Below is a small trained network, with its code and all its weights. Each question gives an input and a class and asks what happens when units are switched off, that is, made to give their printed mean instead of their output.

import numpy as np


def w(rows, s, z=0):
    codes = np.array(rows[::2]) - 128.0
    scale = np.full(codes.shape[1], s)
    scale[-1] = z or s
    return codes * scale


def norm(h):
    return h / np.sqrt((h * h).mean(-1, keepdims=True) + 1e-5)


def f(y):
    return np.maximum(y, 0)


def log_softmax(a):
    a = a - a.max(-1, keepdims=True)
    return a - np.log(np.exp(a).sum(-1, keepdims=True))


def net(x, mask):
    res = np.array(x, float).reshape(1, 5) / 4 @ E
    u = 0
    for l in range(2):
        y = f(norm(res) @ A[l][:, :-1].T + A[l][:, -1])
        res = res + np.where(mask[u : u + 9], y, B[l][:, -1]) @ B[l][:, :-1]
        u += 9
    return log_softmax(norm(res)[-1] @ U[:, :-1].T + U[:, -1])


A, B = {}, {}
E = w([
[210,202,160,5,143,129],'x0',
[155,2,151,120,76,177],'x1',
[81,146,96,101,81,228],'x2',
[132,127,130,137,132,133],'x3',
[125,130,127,117,125,120],'x4',
],0.0062)
A[0] = w([
[155,162,197,89,111,135,165],'L0N0',
[144,2,137,154,138,129,57],'L0N1',
[145,92,190,125,183,169,64],'L0N2',
[140,181,140,107,100,193,5],'L0N3',
[66,81,71,147,134,158,95],'L0N4',
[161,110,193,106,84,140,1],'L0N5',
[91,191,34,120,186,172,112],'L0N6',
[172,136,128,95,152,152,173],'L0N7',
[137,155,95,214,134,84,94],'L0N8',
],0.0094,0.0034)
B[0] = w([
[194,67,180,124,160,112,229],'L0N0',
[190,148,48,84,166,96,254],'L0N1',
[146,132,159,103,42,98,157],'L0N2',
[47,168,147,77,147,121,175],'L0N3',
[198,158,89,141,126,160,222],'L0N4',
[38,1,143,124,175,93,163],'L0N5',
[159,153,135,103,21,65,227],'L0N6',
[112,159,247,164,144,112,210],'L0N7',
[54,94,152,169,141,86,215],'L0N8',
],0.0072,0.0051)
A[1] = w([
[118,116,170,84,146,181,47],'L1N0',
[124,105,136,97,138,254,146],'L1N1',
[139,182,143,124,176,124,137],'L1N2',
[71,147,118,175,165,119,49],'L1N3',
[93,175,100,161,97,152,1],'L1N4',
[95,149,77,117,80,174,134],'L1N5',
[140,155,108,123,114,72,77],'L1N6',
[143,172,143,130,136,123,96],'L1N7',
[126,171,142,97,114,138,39],'L1N8',
],0.014,0.0034)
B[1] = w([
[43,117,100,135,78,64,207],'L1N0',
[2,129,63,155,181,133,245],'L1N1',
[132,129,76,228,124,206,245],'L1N2',
[66,134,150,33,82,143,209],'L1N3',
[213,150,179,106,90,15,190],'L1N4',
[185,163,124,56,112,173,238],'L1N5',
[103,72,104,137,136,136,254],'L1N6',
[146,132,150,195,170,187,208],'L1N7',
[89,107,171,131,119,198,195],'L1N8',
],0.0092,0.0039)
U = w([
[25,125,117,132,117,64,254],'0',
[187,162,176,228,188,133,103],'1',
[169,208,103,89,31,64,131],'2',
[98,216,187,130,96,215,58],'3',
[191,90,33,147,167,46,122],'4',
[217,89,200,77,165,59,81],'5',
[135,157,9,83,129,222,88],'6',
],0.015,0.0033)

Each question gives the input, the list of numbers given to net, and the class t.
The units are the neurons (one row each of A and B). Each row of codes is followed by its name. A weight is (code - 128) times the scale printed after its matrix; where a second scale follows, it is the last column's (A, B and U).
mask holds one flag per neuron, layer by layer. A switched-off neuron (its flag False) gives its mean, the last column of its row in B, instead of its output. The means were averaged over made-up inputs and are rounded, as every weight is.
A unit's drop is (log p(t) with every unit on - log p(t) with that unit switched off) / (log p(t) with every unit on - log p(t) with every unit switched off).
The circuit of an input: a set's keep is (log p(t) with only the set's units on - log p(t) with every unit switched off) / (log p(t) with every unit on - log p(t) with every unit switched off). Starting from the 12 units with the biggest drops (on a tie, the unit counted first), units are removed one at a time, each time the one whose removal leaves the highest keep (on an exact tie, the one counted first), for as long as the keep stays at least 0.8.
units of the circuit, in order: the units of the circuit, biggest drop first
most important unit: the unit with the biggest drop
top k neurons: the k neurons with the biggest drops, biggest first
top k neurons in layer l: the k neurons of layer l with the biggest drops, biggest first
drop of u: that unit's drop, to one decimal
input [2,5,2,0,-1], class 0: most important unit => L0N6
input [-8,2,-5,-6,-4], class 4: top 4 neurons in layer 0 => (L0N1 L0N4 L0N7 L0N3)
input [1,-5,3,1,-2], class 3: top 2 neurons => (L1N8 L1N7)
input [-8,0,3,-4,-3], class 2: top 2 neurons => (L1N4 L0N0)
input [-8,2,-4,-2,3], class 4: top 4 neurons in layer 0 => (L0N1 L0N4 L0N7 L0N3)
input [0,0,1,4,-5], class 2: top 3 neurons => (L0N0 L0N1 L0N6)
input [0,8,-1,-2,-7], class 4: top 2 neurons => (L0N1 L0N6)
input [-7,3,1,-2,1], class 6: top 2 neurons in layer 1 => (L1N4 L1N5)
input [3,1,6,0,3], class 0: top 2 neurons in layer 1 => (L1N0 L1N1)
input [-3,-3,8,5,5], class 2: top 2 neurons => (L1N4 L0N6)
input [4,0,4,-3,-8], class 3: top 2 neurons => (L0N7 L0N6)
input [1,-1,6,-6,0], class 3: top 2 neurons in layer 1 => (L1N8 L1N7)
input [0,1,1,4,-4], class 6: top 2 neurons in layer 0 => (L0N0 L0N8)
input [8,-5,2,7,-4], class 3: units of the circuit, in order => (L1N8)
input [-7,3,2,2,-1], class 6: top 2 neurons in layer 0 => (L0N0 L0N6)
input [6,6,1,2,-4], class 0: top 3 neurons => (L1N0 L0N6 L1N1)
input [-7,4,-3,-7,-5], class 4: drop of L0N1 => 0.3
input [0,-4,2,-8,-5], class 2: drop of L0N6 => 1.6
input [8,-8,1,1,-8], class 3: top 2 neurons in layer 1 => (L1N8 L1N4)
input [0,-6,3,1,-5], class 2: units of the circuit, in order => (L0N6)
input [1,-3,0,-8,-4], class 1: drop of L1N1 => 0.2
